Here is a tiny trained network, its code and every weight. The questions are about switching its units off for an input and a target symbol, where a switched-off unit gives its printed mean instead of its output.

import numpy as np


def w(rows, s, z=0):
    codes = np.array(rows[::2]) - 128.0
    scale = np.full(codes.shape[1], s)
    scale[-1] = z or s
    return codes * scale


def norm(h):
    return h / np.sqrt((h * h).mean(-1, keepdims=True) + 1e-5)


def f(y):
    return np.maximum(y, 0)


def softmax(a):
    e = np.exp(a - a.max(-1, keepdims=True))
    return e / e.sum(-1, keepdims=True)


def log_softmax(a):
    a = a - a.max(-1, keepdims=True)
    return a - np.log(np.exp(a).sum(-1, keepdims=True))


def net(x, mask):
    ids = ['εζθλμπτω'.index(c) for c in x.split()]
    T = len(ids)
    res = E[ids] + P[:T]
    r = norm(res)
    for j in range(2):
        rows = slice(3 * j, 3 * j + 3)
        q, k, v = (r @ M[0][rows].T for M in (Q, K, V))
        z = softmax(np.where(np.tri(T) > 0, q @ k.T / 3**0.5, -1e9)) @ v
        o = O[0][rows]
        res = res + np.where(mask[j], z, o[:, -1]) @ o[:, :-1]
    y = f(norm(res) @ A[0][:, :-1].T + A[0][:, -1])
    res = res + np.where(mask[2:6], y, B[0][:, -1]) @ B[0][:, :-1]
    return log_softmax(norm(res)[-1] @ U[:, :-1].T + U[:, -1])


Q, K, V, O, A, B = {}, {}, {}, {}, {}, {}
E = w([
[80,112,208,102,107,127],'ε',
[111,130,167,181,82,246],'ζ',
[74,75,180,89,108,191],'θ',
[86,133,162,169,88,139],'λ',
[141,212,106,248,140,178],'μ',
[112,120,70,182,206,185],'π',
[82,181,159,160,152,20],'τ',
[62,106,30,106,253,117],'ω',
],0.00038)
P = w([
[188,97,248,168,200,141],'0',
[144,181,250,96,173,169],'1',
[94,66,130,212,124,112],'2',
[190,185,152,146,230,144],'3',
[16,141,122,142,72,154],'4',
[85,233,158,49,138,202],'5',
[122,94,31,146,64,82],'6',
[181,188,37,37,68,107],'7',
[22,143,47,147,88,104],'8',
[56,254,96,62,144,177],'9',
],0.00061)
Q[0] = w([
[112,178,181,110,198,165],'head 0',
[5,140,91,171,99,129],'head 0',
[123,90,169,185,162,128],'head 0',
[114,135,106,124,140,123],'head 1',
[116,132,104,124,137,117],'head 1',
[136,115,137,131,151,98],'head 1',
],0.012)
K[0] = w([
[212,33,144,172,106,108],'head 0',
[129,150,1,122,133,64],'head 0',
[240,135,156,101,228,95],'head 0',
[99,95,78,144,99,116],'head 1',
[116,94,81,144,95,108],'head 1',
[145,93,162,165,150,107],'head 1',
],0.0081)
V[0] = w([
[115,91,183,59,112,44],'head 0',
[133,219,139,194,138,9],'head 0',
[165,166,152,181,29,177],'head 0',
[207,159,156,135,107,65],'head 1',
[143,110,110,254,134,163],'head 1',
[131,177,176,83,117,210],'head 1',
],0.0024)
O[0] = w([
[158,173,144,58,19,184,89],'head 0',
[251,50,121,113,102,40,227],'head 0',
[175,107,235,180,168,159,156],'head 0',
[66,134,77,144,156,169,65],'head 1',
[81,121,143,78,54,124,255],'head 1',
[147,155,78,137,136,52,240],'head 1',
],0.0033,0.00077)
A[0] = w([
[174,242,73,24,121,112,56],'neuron 0',
[86,180,134,181,244,104,5],'neuron 1',
[60,147,185,176,61,18,97],'neuron 2',
[212,249,210,68,137,131,100],'neuron 3',
],0.0018,0.0023)
B[0] = w([
[101,99,253,220,74,108,174],'neuron 0',
[101,45,45,112,8,109,144],'neuron 1',
[167,129,125,118,135,191,242],'neuron 2',
[149,92,50,100,156,168,246],'neuron 3',
],0.0033,0.0013)
U = w([
[214,88,138,78,59,39,113],'ε',
[168,110,213,149,66,221,43],'ζ',
[168,100,186,200,220,53,113],'θ',
[77,190,224,169,104,58,238],'λ',
[51,149,27,56,86,64,152],'μ',
[47,52,96,198,189,142,39],'π',
[75,248,148,80,147,171,252],'τ',
[193,131,54,51,207,174,97],'ω',
],0.011,0.0025)

Each question gives the input, a string of symbols that net reads in full, and the target symbol t.
The units are the heads (3 rows each of Q, K, V and O) and the neurons (one row each of A and B). Each row of codes is followed by its name. A weight is (code - 128) times the scale printed after its matrix; where a second scale follows, it is the last column's (O, A, B and U).
mask holds one flag per unit, heads first, then neurons. A switched-off unit (its flag False) gives its mean, the last column of its rows in O or B, instead of its output. The means were averaged over made-up inputs and are rounded, as every weight is.
A unit's drop is (log p(t) with every unit on - log p(t) with that unit switched off) / (log p(t) with every unit on - log p(t) with every unit switched off).
The circuit of an input: a set's keep is (log p(t) with only the set's units on - log p(t) with every unit switched off) / (log p(t) with every unit on - log p(t) with every unit switched off). Starting from all 6 units, units are removed one at a time, each time the one whose removal leaves the highest keep (on an exact tie, the one counted first), for as long as the keep stays at least 0.8.
circuit, biggest first: the units of the circuit, biggest drop first
most important unit: the unit with the biggest drop
k most important neurons: the k neurons with the biggest drops, biggest first
which heads matter: for each layer, one digit per head in row order, 1 if its drop is at least 0.15 and else 0, layers parted by /
input λ θ μ τ, target ω: most important unit -> neuron 3
input ω π τ π, target λ: 2 most important neurons -> (neuron 0; neuron 3)
input ω τ θ ε μ, target θ: which heads matter -> 11
input ω λ λ ε ω λ τ τ, target λ: which heads matter -> 10
input λ τ τ ζ ε π, target ε: which heads matter -> 10
input ω τ τ λ, target λ: which heads matter -> 10
input λ μ λ λ ω λ θ μ, target λ: circuit, biggest first -> (neuron 0; head 0)
input ζ λ ζ ω, target π: which heads matter -> 10
input λ π ζ λ λ ζ, target π: circuit, biggest first -> (head 0; neuron 1; head 1)
input π ε ε, target π: which heads matter -> 10
input ε τ τ θ, target ζ: circuit, biggest first -> (head 0; neuron 0)
input λ τ τ τ τ λ λ λ ε τ, target ω: which heads matter -> 10
input ζ ω λ λ θ τ λ τ, target τ: which heads matter -> 10
input ε ω ζ, target μ: circuit, biggest first -> (head 0)
input λ θ λ π θ λ θ ε, target τ: which heads matter -> 10
input θ ω λ π τ τ λ ε ζ, target ζ: which heads matter -> 00
input λ ω λ ε, target ω: which heads matter -> 00
input π ζ λ θ, target μ: circuit, biggest first -> (head 0; neuron 1)
input λ ζ λ τ ζ τ λ τ θ ε, target ω: circuit, biggest first -> (head 0; neuron 3)
input θ λ μ ζ λ τ ω λ, target ω: circuit, biggest first -> (head 0; neuron 3)
input λ θ θ λ ε μ θ, target θ: circuit, biggest first -> (head 0; head 1)
